Below is a small trained network, with its code and all its weights. Each question gives an input and a class and asks what happens when units are switched off, that is, made to give their printed mean instead of their output.

import numpy as np


def w(rows, s, z=0):
    codes = np.array(rows[::2]) - 128.0
    scale = np.full(codes.shape[1], s)
    scale[-1] = z or s
    return codes * scale


def f(y):
    return np.maximum(y, 0)


def log_softmax(a):
    a = a - a.max(-1, keepdims=True)
    return a - np.log(np.exp(a).sum(-1, keepdims=True))


def net(x, mask):
    res = np.array(x, float).reshape(1, 5) / 4 @ E
    y = f(res @ A[0][:, :-1].T + A[0][:, -1])
    res = res + np.where(mask, y, B[0][:, -1]) @ B[0][:, :-1]
    return log_softmax(res[-1] @ U[:, :-1].T + U[:, -1])


A, B = {}, {}
E = w([
[51,66,139,192,111,40,150,215],'x0',
[111,84,173,136,51,139,223,55],'x1',
[255,97,170,177,136,66,134,128],'x2',
[148,222,163,52,83,72,180,182],'x3',
[119,193,61,177,192,79,201,82],'x4',
],0.0086)
A[0] = w([
[143,146,121,104,139,172,132,115,62],'n0',
[80,78,143,170,110,63,149,210,10],'n1',
[142,143,93,118,165,112,79,178,101],'n2',
[123,108,110,149,140,140,114,116,43],'n3',
[147,100,179,94,84,160,77,162,94],'n4',
[169,158,126,84,128,179,114,79,52],'n5',
[124,124,139,131,95,136,156,106,49],'n6',
[123,98,115,154,143,144,103,98,32],'n7',
[126,91,158,87,105,153,101,154,61],'n8',
[124,106,149,133,84,143,191,81,62],'n9',
[154,178,145,76,106,111,161,145,40],'n10',
[127,176,138,84,97,104,153,158,62],'n11',
[138,174,84,160,174,93,180,83,57],'n12',
[135,153,117,85,131,176,116,84,83],'n13',
[56,146,98,95,117,175,140,128,1],'n14',
[45,147,108,90,131,178,132,127,35],'n15',
[221,145,141,102,143,145,120,73,90],'n16',
[133,95,109,170,140,158,102,100,49],'n17',
[121,84,114,169,152,160,106,97,96],'n18',
[153,143,91,125,169,122,82,167,56],'n19',
[137,142,105,127,158,131,89,169,42],'n20',
[144,154,119,125,169,121,80,162,65],'n21',
[132,97,151,122,91,115,184,76,84],'n22',
[253,103,174,171,138,83,140,132,14],'n23',
[150,97,138,172,152,134,116,109,86],'n24',
[150,188,158,92,104,96,154,156,43],'n25',
[141,133,105,110,167,115,91,156,29],'n26',
[104,88,98,158,152,166,104,82,89],'n27',
[138,101,175,101,86,163,74,152,14],'n28',
[127,143,112,136,157,112,140,117,63],'n29',
[118,105,163,131,102,132,169,92,41],'n30',
[132,99,116,174,136,151,99,97,56],'n31',
[113,168,87,143,171,109,172,96,10],'n32',
[131,91,159,98,109,149,95,140,50],'n33',
[125,105,130,134,88,133,156,93,39],'n34',
[162,144,104,96,129,164,129,106,29],'n35',
],0.014,0.008)
B[0] = w([
[99,124,148,164,138,93,120,155,171],'n0',
[42,79,148,214,228,44,116,119,254],'n1',
[108,178,204,122,95,179,130,55,232],'n2',
[127,111,140,113,136,104,138,167,157],'n3',
[186,155,45,169,153,147,207,82,239],'n4',
[58,90,165,193,191,77,125,145,222],'n5',
[93,161,157,125,124,152,132,133,158],'n6',
[134,103,144,101,137,117,148,182,176],'n7',
[178,147,73,174,134,131,179,118,192],'n8',
[101,200,205,129,100,184,123,93,218],'n9',
[141,54,164,62,162,132,141,207,205],'n10',
[174,60,155,55,176,127,133,183,214],'n11',
[193,143,43,177,138,157,201,108,233],'n12',
[61,94,141,184,161,66,104,130,221],'n13',
[127,138,70,132,44,106,56,176,203],'n14',
[122,118,60,119,36,94,40,153,228],'n15',
[53,93,121,188,164,56,102,121,237],'n16',
[146,108,156,92,154,120,152,188,202],'n17',
[153,94,163,64,165,139,149,176,239],'n18',
[111,177,201,125,93,179,136,94,205],'n19',
[104,176,189,133,96,168,125,103,179],'n20',
[119,173,197,131,91,180,137,85,196],'n21',
[124,190,202,131,98,191,105,75,217],'n22',
[102,135,28,98,1,106,9,168,235],'n23',
[134,114,124,78,102,130,128,195,194],'n24',
[166,65,160,51,168,135,156,218,212],'n25',
[110,164,187,135,91,175,142,128,169],'n26',
[169,75,148,49,147,127,140,183,251],'n27',
[164,165,72,172,130,146,202,128,196],'n28',
[141,145,113,142,123,136,154,135,152],'n29',
[121,176,188,131,111,172,122,105,179],'n30',
[142,113,155,83,148,118,152,189,199],'n31',
[189,157,64,178,123,158,192,147,192],'n32',
[168,158,74,164,146,144,181,138,177],'n33',
[119,169,184,132,113,167,129,123,166],'n34',
[100,108,149,174,136,103,138,163,170],'n35',
],0.0094,0.0077)
U = w([
[61,99,152,193,188,70,119,121,105],'0',
[176,87,158,23,157,145,149,172,118],'1',
[120,174,203,119,91,205,128,80,119],'2',
[202,147,52,171,138,158,194,108,115],'3',
[122,121,64,101,36,110,41,144,130],'4',
[139,101,114,61,181,107,104,8,252],'5',
],0.014,0.025)

Each question gives the input, the list of numbers given to net, and the class t.
The units are the neurons (one row each of A and B). Each row of codes is followed by its name. A weight is (code - 128) times the scale printed after its matrix; where a second scale follows, it is the last column's (A, B and U).
mask holds one flag per neuron, in row order. A switched-off neuron (its flag False) gives its mean, the last column of its row in B, instead of its output. The means were averaged over made-up inputs and are rounded, as every weight is.
A unit's drop is (log p(t) with every unit on - log p(t) with that unit switched off) / (log p(t) with every unit on - log p(t) with every unit switched off).
The circuit of an input: a set's keep is (log p(t) with only the set's units on - log p(t) with every unit switched off) / (log p(t) with every unit on - log p(t) with every unit switched off). Starting from the 12 units with the biggest drops (on a tie, the unit counted first), units are removed one at a time, each time the one whose removal leaves the highest keep (on an exact tie, the one counted first), for as long as the keep stays at least 0.8.
circuit, biggest first: the units of the circuit, biggest drop first
unit that matters most: the unit with the biggest drop
top k neurons: the k neurons with the biggest drops, biggest first
drop of u: that unit's drop, to one decimal
input [-2,2,5,4,-5], class 3: unit that matters most : n4
input [-7,6,2,0,7], class 0: top 4 neurons : n16, n5, n13, n4
input [-2,-1,1,0,0], class 5: top 2 neurons : n1, n23
input [2,5,6,-4,-1], class 4: top 2 neurons : n23, n2
input [1,4,6,7,-8], class 3: top 2 neurons : n4, n28
input [4,-6,6,-4,-3], class 2: top 2 neurons : n2, n19
input [-7,-7,-4,-2,-5], class 0: top 3 neurons : n5, n13, n16
input [6,1,-8,-2,3], class 4: top 2 neurons : n15, n14
input [-8,7,5,-1,1], class 0: top 2 neurons : n16, n5
input [-1,5,-4,-6,6], class 1: top 3 neurons : n27, n18, n4
input [-2,1,1,-6,6], class 1: top 2 neurons : n27, n18
input [1,6,-1,5,2], class 2: top 2 neurons : n22, n9
input [-1,3,-8,-5,1], class 4: drop of n15 : 0.3
input [8,-2,8,8,-5], class 0: drop of n15 : 0.3
input [3,6,8,-5,0], class 4: circuit, biggest first : n23
input [3,4,7,-2,-5], class 4: drop of n23 : 2.1
